Below are the code and all the weights of a small trained network. Each question names an input and a class and asks about switching units off, where a switched-off unit gives its printed mean instead of its output.

import numpy as np


def w(rows, s, z=0):
    codes = np.array(rows[::2]) - 128.0
    scale = np.full(codes.shape[1], s)
    scale[-1] = z or s
    return codes * scale


def f(y):
    return np.maximum(y, 0)


def log_softmax(a):
    a = a - a.max(-1, keepdims=True)
    return a - np.log(np.exp(a).sum(-1, keepdims=True))


def net(x, mask):
    res = np.array(x, float).reshape(1, 7) / 4 @ E
    y = f(res @ A[0][:, :-1].T + A[0][:, -1])
    res = res + np.where(mask, y, B[0][:, -1]) @ B[0][:, :-1]
    return log_softmax(res[-1] @ U[:, :-1].T + U[:, -1])


A, B = {}, {}
E = w([
[140,121,140,134,127,132,120,115,157,99],'x0',
[120,134,124,133,129,126,124,140,114,143],'x1',
[152,111,139,132,101,116,122,131,146,107],'x2',
[53,176,161,63,54,176,114,177,90,18],'x3',
[172,101,255,154,122,217,171,107,40,160],'x4',
[179,27,83,77,213,155,123,203,79,60],'x5',
[135,135,134,106,128,115,126,130,123,137],'x6',
],0.0094)
A[0] = w([
[180,109,120,148,172,87,137,73,137,179,61],'n1',
[143,96,90,127,162,160,123,144,106,105,66],'n2',
[172,30,87,84,226,165,132,191,99,85,96],'n3',
[191,96,109,187,199,47,122,88,162,191,24],'n4',
[91,173,10,123,137,54,88,150,178,102,131],'n5',
[167,81,220,131,140,190,131,92,95,206,136],'n6',
[29,163,185,48,38,177,106,189,94,24,2],'n7',
[151,130,189,171,135,199,95,146,78,140,131],'n8',
[137,135,106,155,114,133,151,146,114,120,89],'n9',
[79,202,175,158,61,96,169,2,177,188,83],'n10',
[142,149,110,139,148,150,131,131,116,113,59],'n11',
[140,122,118,124,133,128,123,94,127,132,77],'n12',
[150,104,200,150,113,186,148,113,52,141,108],'n13',
[98,142,40,124,117,80,132,138,158,107,91],'n14',
[173,143,245,181,136,167,181,135,51,133,128],'n15',
[124,121,138,112,140,142,113,111,104,145,71],'n16',
[147,164,138,148,115,119,151,86,153,145,25],'n17',
[144,106,89,123,168,130,158,112,85,74,28],'n18',
[81,193,153,170,69,109,142,70,155,159,84],'n19',
[202,89,88,118,167,127,115,104,111,146,104],'n20',
[159,53,93,87,191,146,150,182,93,83,88],'n21',
[131,177,136,146,131,144,123,177,120,103,3],'n22',
[72,144,19,120,153,30,83,160,193,118,126],'n23',
[188,59,127,174,181,88,125,87,168,229,73],'n24',
[119,115,146,145,135,134,116,113,122,118,68],'n25',
[101,195,129,181,57,143,122,65,170,200,47],'n26',
[76,141,169,91,97,119,98,151,103,69,23],'n27',
[180,111,120,184,155,102,147,107,152,161,37],'n28',
],0.0074,0.0029)
B[0] = w([
[73,156,57,178,169,109,132,114,70,61,179],'n1',
[124,147,159,122,122,89,82,144,133,163,158],'n2',
[72,187,213,141,63,61,25,240,196,234,220],'n3',
[78,178,80,153,184,116,177,114,29,101,204],'n4',
[236,25,172,60,117,220,176,56,157,156,222],'n5',
[199,88,130,70,134,188,178,65,143,128,210],'n6',
[40,175,1,238,206,78,191,68,16,27,251],'n7',
[177,76,156,104,136,171,158,77,146,148,190],'n8',
[116,121,133,118,132,114,161,142,139,147,129],'n9',
[93,159,178,125,48,62,57,197,181,188,239],'n10',
[138,119,118,115,150,118,111,140,132,131,131],'n11',
[128,133,120,138,118,136,128,135,117,117,133],'n12',
[172,88,148,76,117,186,149,73,159,142,205],'n13',
[182,83,147,67,122,183,153,109,142,145,183],'n14',
[214,84,139,48,111,194,149,100,154,143,222],'n15',
[140,114,97,106,107,157,92,129,114,117,136],'n16',
[128,132,130,156,136,88,98,139,123,134,154],'n17',
[141,149,138,136,107,88,103,142,151,144,153],'n18',
[99,118,183,129,98,76,68,158,197,191,206],'n19',
[81,183,133,178,127,101,110,134,177,94,168],'n20',
[101,167,203,111,70,37,31,186,202,178,200],'n21',
[120,141,117,140,141,117,141,123,127,138,139],'n22',
[229,45,182,48,103,238,204,55,149,132,228],'n23',
[39,166,27,188,211,111,187,93,40,21,211],'n24',
[125,106,120,106,104,106,122,102,135,125,132],'n25',
[97,139,180,142,69,99,71,191,175,157,210],'n26',
[99,172,74,153,189,124,158,129,70,91,179],'n27',
[94,144,98,136,165,116,149,134,90,88,169],'n28',
],0.0062,0.012)
U = w([
[245,62,164,73,115,208,159,82,122,144,200],'0',
[97,138,185,127,92,73,32,202,141,181,3],'1',
[72,144,63,164,162,113,164,101,54,74,160],'2',
],0.011,0.00046)

Each question gives the input, the list of numbers given to net, and the class t.
The units are the neurons (one row each of A and B). Each row of codes is followed by its name. A weight is (code - 128) times the scale printed after its matrix; where a second scale follows, it is the last column's (A, B and U).
mask holds one flag per neuron, in row order. A switched-off neuron (its flag False) gives its mean, the last column of its row in B, instead of its output. The means were averaged over made-up inputs and are rounded, as every weight is.
A unit's drop is (log p(t) with every unit on - log p(t) with that unit switched off) / (log p(t) with every unit on - log p(t) with every unit switched off).
The circuit of an input: a set's keep is (log p(t) with only the set's units on - log p(t) with every unit switched off) / (log p(t) with every unit on - log p(t) with every unit switched off). Starting from the 12 units with the biggest drops (on a tie, the unit counted first), units are removed one at a time, each time the one whose removal leaves the highest keep (on an exact tie, the one counted first), for as long as the keep stays at least 0.8.
circuit, biggest first: the units of the circuit, biggest drop first
top k neurons: the k neurons with the biggest drops, biggest first
drop when u is switched off: that unit's drop, to one decimal
input [6,-3,-6,5,7,8,1], class 1: circuit, biggest first : (n3)
input [-3,0,-8,-7,3,-6,6], class 2: top 2 neurons : (n24; n4)
input [-7,-1,-1,-5,3,5,-7], class 1: top 2 neurons : (n3; n7)
input [6,1,-7,-7,3,-7,7], class 1: top 3 neurons : (n10; n7; n26)
input [3,7,0,-7,-8,3,5], class 0: top 3 neurons : (n23; n5; n7)
input [-8,6,3,-5,4,4,7], class 2: top 3 neurons : (n24; n23; n5)
input [-4,7,-3,2,-8,-8,3], class 0: top 4 neurons : (n23; n5; n3; n14)
input [3,-7,1,0,2,-3,5], class 1: top 3 neurons : (n23; n5; n10)
input [7,4,6,-1,5,-6,6], class 1: top 4 neurons : (n10; n23; n5; n26)
input [-1,3,1,7,-7,-7,-5], class 0: top 4 neurons : (n5; n23; n3; n14)
input [3,8,-3,-6,-3,7,-2], class 1: top 3 neurons : (n3; n21; n7)
input [5,5,5,8,-8,8,-5], class 0: top 2 neurons : (n23; n5)
input [-2,6,-1,-8,-8,6,-1], class 0: top 4 neurons : (n23; n5; n7; n14)
input [5,7,-2,8,2,4,4], class 2: circuit, biggest first : (n7)
input [3,2,5,-5,-2,6,-7], class 1: top 3 neurons : (n3; n7; n21)
input [4,3,-6,6,-8,3,1], class 0: top 2 neurons : (n5; n23)
input [4,2,3,-5,-8,-1,7], class 0: drop when n23 is switched off : 0.1
input [-1,-3,-7,-8,-3,-4,2], class 2: drop when n28 is switched off : 0.0
input [-8,-8,4,-3,6,7,2], class 1: drop when n21 is switched off : 0.6
input [0,5,8,6,-3,-4,-7], class 2: drop when n7 is switched off : 1.4
input [3,-3,4,7,3,-3,7], class 2: top neuron : (n7)
